Below is a small trained network, with its code and all its weights. Each question gives an input and a class and asks what happens when units are switched off, that is, made to give their printed mean instead of their output.

import numpy as np


def w(rows, s, z=0):
    codes = np.array(rows[::2]) - 128.0
    scale = np.full(codes.shape[1], s)
    scale[-1] = z or s
    return codes * scale


def f(y):
    return y / 2 * (1 + np.tanh(0.7978845608 * (y + 0.044715 * y**3)))


def log_softmax(a):
    a = a - a.max(-1, keepdims=True)
    return a - np.log(np.exp(a).sum(-1, keepdims=True))


def net(x, mask):
    res = np.array(x, float).reshape(1, 2) / 4 @ E
    y = f(res @ A[0][:, :-1].T + A[0][:, -1])
    res = res + np.where(mask, y, B[0][:, -1]) @ B[0][:, :-1]
    return log_softmax(res[-1] @ U[:, :-1].T + U[:, -1])


A, B = {}, {}
E = w([
[74,197,162,122,144,138,130,26,98],'x0',
[253,202,148,205,128,149,129,164,53],'x1',
],0.0062)
A[0] = w([
[109,111,131,127,129,128,128,124,132,176],'n1',
[131,125,128,127,129,130,129,126,130,113],'n2',
[148,177,132,134,131,130,123,129,110,195],'n3',
[129,129,128,128,128,127,128,130,128,174],'n4',
[48,91,125,114,124,128,128,103,148,182],'n5',
[173,253,132,137,127,128,127,110,94,224],'n6',
[147,110,123,121,128,123,127,145,128,208],'n7',
[113,120,127,124,128,130,125,126,135,191],'n8',
[145,173,126,133,125,127,130,125,116,181],'n9',
[127,127,126,126,126,127,128,128,128,88],'n10',
[140,117,122,128,128,125,128,142,129,157],'n11',
[112,128,128,121,127,125,130,117,131,201],'n12',
[107,80,125,131,128,129,128,141,144,252],'n13',
[126,123,127,128,128,129,125,128,130,115],'n14',
[119,121,127,123,128,129,128,126,129,139],'n15',
[116,125,123,121,129,126,128,122,132,170],'n16',
[108,148,135,122,133,132,129,101,120,110],'n17',
[192,94,128,133,128,131,126,185,123,192],'n18',
[134,118,124,131,128,127,132,135,132,160],'n19',
[140,130,128,134,129,128,127,139,124,251],'n20',
],0.023,0.004)
B[0] = w([
[101,128,136,113,143,124,119,137,128,152],'n1',
[136,122,139,130,126,118,135,131,121,126],'n2',
[146,182,112,130,123,174,153,126,122,177],'n3',
[112,132,103,120,136,151,119,122,145,136],'n4',
[99,138,149,137,252,38,82,132,85,233],'n5',
[225,175,98,192,158,194,164,98,44,247],'n6',
[110,153,140,109,95,116,145,132,180,155],'n7',
[96,128,122,117,141,135,113,132,135,150],'n8',
[139,159,119,136,128,174,148,133,117,166],'n9',
[137,124,147,132,125,115,135,133,117,123],'n10',
[126,131,160,127,107,110,143,139,145,140],'n11',
[75,119,111,130,148,161,91,138,149,155],'n12',
[89,111,127,57,121,140,117,120,137,188],'n13',
[137,122,144,126,123,119,133,135,118,127],'n14',
[124,127,135,121,134,117,129,134,121,135],'n15',
[104,128,125,124,139,130,114,139,133,145],'n16',
[107,92,160,174,119,133,106,162,126,154],'n17',
[113,60,127,208,87,88,125,146,193,203],'n18',
[128,125,148,122,116,122,136,131,139,136],'n19',
[98,159,52,91,133,173,118,103,189,158],'n20',
],0.038,0.013)
U = w([
[131,183,127,2,98,198,159,102,114,199],'0',
[207,88,196,143,93,40,144,153,62,3],'1',
[138,158,148,243,179,127,96,128,46,49],'2',
[78,118,186,33,184,50,65,136,111,161],'3',
[217,204,103,133,121,231,176,52,12,102],'4',
[166,124,99,194,78,147,170,134,160,132],'5',
[182,107,202,153,103,45,150,141,81,7],'6',
[79,54,143,111,44,88,120,175,202,158],'7',
],0.0059,0.0017)

Each question gives the input, the list of numbers given to net, and the class t.
The units are the neurons (one row each of A and B). Each row of codes is followed by its name. A weight is (code - 128) times the scale printed after its matrix; where a second scale follows, it is the last column's (A, B and U).
mask holds one flag per neuron, in row order. A switched-off neuron (its flag False) gives its mean, the last column of its row in B, instead of its output. The means were averaged over made-up inputs and are rounded, as every weight is.
A unit's drop is (log p(t) with every unit on - log p(t) with that unit switched off) / (log p(t) with every unit on - log p(t) with every unit switched off).
The circuit of an input: a set's keep is (log p(t) with only the set's units on - log p(t) with every unit switched off) / (log p(t) with every unit on - log p(t) with every unit switched off). Starting from the 12 units with the biggest drops (on a tie, the unit counted first), units are removed one at a time, each time the one whose removal leaves the highest keep (on an exact tie, the one counted first), for as long as the keep stays at least 0.8.
circuit, biggest first: the units of the circuit, biggest drop first
k most important neurons: the k neurons with the biggest drops, biggest first
drop when u is switched off: that unit's drop, to one decimal
input [-5,7], class 5: circuit, biggest first	(n18)
input [-7,-4], class 7: 2 most important neurons	(n18 n6)
input [-4,5], class 5: circuit, biggest first	(n18 n5)
input [-5,3], class 7: circuit, biggest first	(n6 n18)
input [5,0], class 4: 2 most important neurons	(n18 n5)
input [-1,2], class 4: 2 most important neurons	(n5 n17)
input [-3,2], class 5: 2 most important neurons	(n5 n13)
input [-7,4], class 7: 2 most important neurons	(n6 n18)
input [5,-3], class 3: drop when n6 is switched off	0.7
input [-7,8], class 5: drop when n18 is switched off	2.1
input [6,1], class 4: drop when n19 is switched off	0.0
